Below are the code and all the weights of a small trained network. Each question names an input and a target symbol and asks about switching units off, where a switched-off unit gives its printed mean instead of its output.

import numpy as np


def w(rows, s, z=0):
    codes = np.array(rows[::2]) - 128.0
    scale = np.full(codes.shape[1], s)
    scale[-1] = z or s
    return codes * scale


def f(y):
    return y / 2 * (1 + np.tanh(0.7978845608 * (y + 0.044715 * y**3)))


def softmax(a):
    e = np.exp(a - a.max(-1, keepdims=True))
    return e / e.sum(-1, keepdims=True)


def log_softmax(a):
    a = a - a.max(-1, keepdims=True)
    return a - np.log(np.exp(a).sum(-1, keepdims=True))


def net(x, mask):
    ids = ['Θαβγζλμξπστω'.index(c) for c in x.split()]
    T = len(ids)
    res = E[ids] + P[:T]
    u = 0
    for l in range(3):
        q, k, v = (res @ M[l].T for M in (Q, K, V))
        z = softmax(np.where(np.tri(T) > 0, q @ k.T / 2**0.5, -1e9)) @ v
        res = res + np.where(mask[u], z, O[l][:, -1]) @ O[l][:, :-1]
        u += 1
        y = f(res @ A[l][:, :-1].T + A[l][:, -1])
        res = res + np.where(mask[u : u + 4], y, B[l][:, -1]) @ B[l][:, :-1]
        u += 4
    return log_softmax(res[-1] @ U[:, :-1].T + U[:, -1])


Q, K, V, O, A, B = {}, {}, {}, {}, {}, {}
E = w([
[84,58,65,137,136],'Θ',
[113,111,88,83,74],'α',
[62,70,67,216,65],'β',
[73,70,190,214,125],'γ',
[163,138,196,121,106],'ζ',
[95,29,149,248,56],'λ',
[90,94,144,140,226],'μ',
[186,117,182,147,120],'ξ',
[122,119,129,150,151],'π',
[63,162,136,119,30],'σ',
[114,125,239,124,123],'τ',
[213,108,137,139,146],'ω',
],0.017)
P = w([
[201,37,114,1,53],'0',
[181,146,131,143,147],'1',
[124,140,133,151,142],'2',
[127,133,131,161,141],'3',
[133,132,135,160,142],'4',
[140,133,127,150,141],'5',
],0.0099)
Q[0] = w([
[255,147,225,149,87],'0.h1',
[83,67,93,174,82],'0.h1',
],0.0082)
K[0] = w([
[135,32,121,8,49],'0.h1',
[93,114,101,214,110],'0.h1',
],0.011)
V[0] = w([
[91,156,98,124,10],'0.h1',
[84,97,63,103,155],'0.h1',
],0.011)
O[0] = w([
[139,192,109,136,73,254],'0.h1',
[100,163,143,172,250,204],'0.h1',
],0.012,0.0033)
A[0] = w([
[160,172,164,185,13,250],'0.n1',
[156,87,88,96,162,19],'0.n2',
[130,64,2,44,83,113],'0.n3',
[193,100,203,145,65,62],'0.n4',
],0.0084,0.002)
B[0] = w([
[96,163,145,143,78,254],'0.n1',
[162,81,90,163,90,134],'0.n2',
[167,127,126,169,157,174],'0.n3',
[250,120,127,89,63,189],'0.n4',
],0.011,0.0082)
Q[1] = w([
[1,103,78,163,91],'1.h1',
[161,191,211,197,131],'1.h1',
],0.0064)
K[1] = w([
[6,130,160,254,150],'1.h1',
[202,137,120,35,113],'1.h1',
],0.0055)
V[1] = w([
[108,80,81,127,104],'1.h1',
[160,151,2,136,146],'1.h1',
],0.013)
O[1] = w([
[103,87,159,236,130,254],'1.h1',
[130,192,254,238,182,175],'1.h1',
],0.0087,0.0013)
A[1] = w([
[135,33,116,254,51,54],'1.n1',
[210,180,65,58,151,69],'1.n2',
[191,74,206,65,82,252],'1.n3',
[84,27,102,101,99,59],'1.n4',
],0.0065,0.0043)
B[1] = w([
[190,223,105,189,224,227],'1.n1',
[1,149,109,53,69,163],'1.n2',
[254,35,51,139,169,254],'1.n3',
[34,218,73,250,153,150],'1.n4',
],0.0071,0.0088)
Q[2] = w([
[85,28,39,170,240],'2.h1',
[4,157,122,235,78],'2.h1',
],0.0033)
K[2] = w([
[76,115,133,16,209],'2.h1',
[55,252,239,41,185],'2.h1',
],0.004)
V[2] = w([
[3,111,77,167,164],'2.h1',
[97,84,53,249,131],'2.h1',
],0.0052)
O[2] = w([
[105,104,106,9,148,2],'2.h1',
[176,173,91,37,156,247],'2.h1',
],0.012,0.007)
A[2] = w([
[192,1,134,133,191,244],'2.n1',
[139,192,196,34,174,139],'2.n2',
[105,215,102,162,57,103],'2.n3',
[77,178,110,160,185,1],'2.n4',
],0.0084,0.0027)
B[2] = w([
[62,73,234,96,159,247],'2.n1',
[25,111,32,211,140,199],'2.n2',
[129,138,184,66,2,248],'2.n3',
[65,89,41,130,125,182],'2.n4',
],0.0084,0.012)
U = w([
[119,128,26,228,198,198],'Θ',
[111,239,218,109,154,160],'α',
[80,254,23,118,112,79],'β',
[242,102,44,48,175,109],'γ',
[105,49,111,156,75,67],'ζ',
[246,223,65,102,146,87],'λ',
[53,43,169,30,114,124],'μ',
[150,81,133,167,120,120],'ξ',
[154,118,199,76,161,254],'π',
[66,134,155,44,63,117],'σ',
[105,10,6,131,64,120],'τ',
[151,162,186,185,184,75],'ω',
],0.006,0.0059)

Each question gives the input, a string of symbols that net reads in full, and the target symbol t.
The units are the heads (2 rows each of Q, K, V and O) and the neurons (one row each of A and B). Each row of codes is followed by its name. A weight is (code - 128) times the scale printed after its matrix; where a second scale follows, it is the last column's (O, A, B and U).
mask holds one flag per unit, layer by layer, with each layer's heads first. A switched-off unit (its flag False) gives its mean, the last column of its rows in O or B, instead of its output. The means were averaged over made-up inputs and are rounded, as every weight is.
A unit's drop is (log p(t) with every unit on - log p(t) with that unit switched off) / (log p(t) with every unit on - log p(t) with every unit switched off).
The circuit of an input: a set's keep is (log p(t) with only the set's units on - log p(t) with every unit switched off) / (log p(t) with every unit on - log p(t) with every unit switched off). Starting from the 12 units with the biggest drops (on a tie, the unit counted first), units are removed one at a time, each time the one whose removal leaves the highest keep (on an exact tie, the one counted first), for as long as the keep stays at least 0.8.
circuit, biggest first: the units of the circuit, biggest drop first
unit that matters most: the unit with the biggest drop
k most important neurons: the k neurons with the biggest drops, biggest first
top k neurons in layer l: the k neurons of layer l with the biggest drops, biggest first
input β λ λ Θ ω ξ, target β: unit that matters most => 0.h1
input γ Θ ω, target γ: circuit, biggest first => [1.h1, 1.n4, 2.h1, 0.h1]
input α Θ π, target Θ: 2 most important neurons => [2.n3, 1.n3]
input τ γ Θ, target Θ: circuit, biggest first => [1.n1, 0.h1, 1.h1, 0.n4]
input ζ Θ β γ ω, target ζ: 2 most important neurons => [1.n3, 0.n4]
input ξ τ Θ λ Θ Θ, target Θ: circuit, biggest first => [2.n3, 0.n1]
input β λ β π, target β: circuit, biggest first => [1.n3, 2.h1, 2.n1]
input ω Θ β Θ β α, target β: circuit, biggest first => [1.n3, 0.h1, 2.n1]
input τ ξ β Θ Θ τ, target τ: circuit, biggest first => [1.h1, 0.h1]
input σ σ ζ ζ, target σ: circuit, biggest first => [0.h1, 2.n3, 0.n1]
input α β ζ, target α: circuit, biggest first => [0.h1, 1.h1]
input σ β λ π Θ ξ, target σ: circuit, biggest first => [0.h1, 0.n1, 2.n3]
input τ ξ β σ, target σ: 3 most important neurons => [2.n3, 0.n1, 1.n3]
input ζ Θ π σ Θ τ, target ζ: 3 most important neurons => [0.n4, 1.n3, 0.n1]
input β ξ τ, target β: circuit, biggest first => [1.h1, 0.h1, 2.n2, 2.h1]
input π π α μ τ β, target β: unit that matters most => 1.n3
input ω τ τ τ γ, target τ: 2 most important neurons => [0.n3, 1.n4]
input π Θ λ, target λ: top 2 neurons in layer 0 => [0.n4, 0.n1]
input Θ Θ ω ζ, target Θ: 3 most important neurons => [2.n2, 2.n3, 0.n1]
input μ γ Θ τ ω τ, target μ: most important neuron => [2.n1]
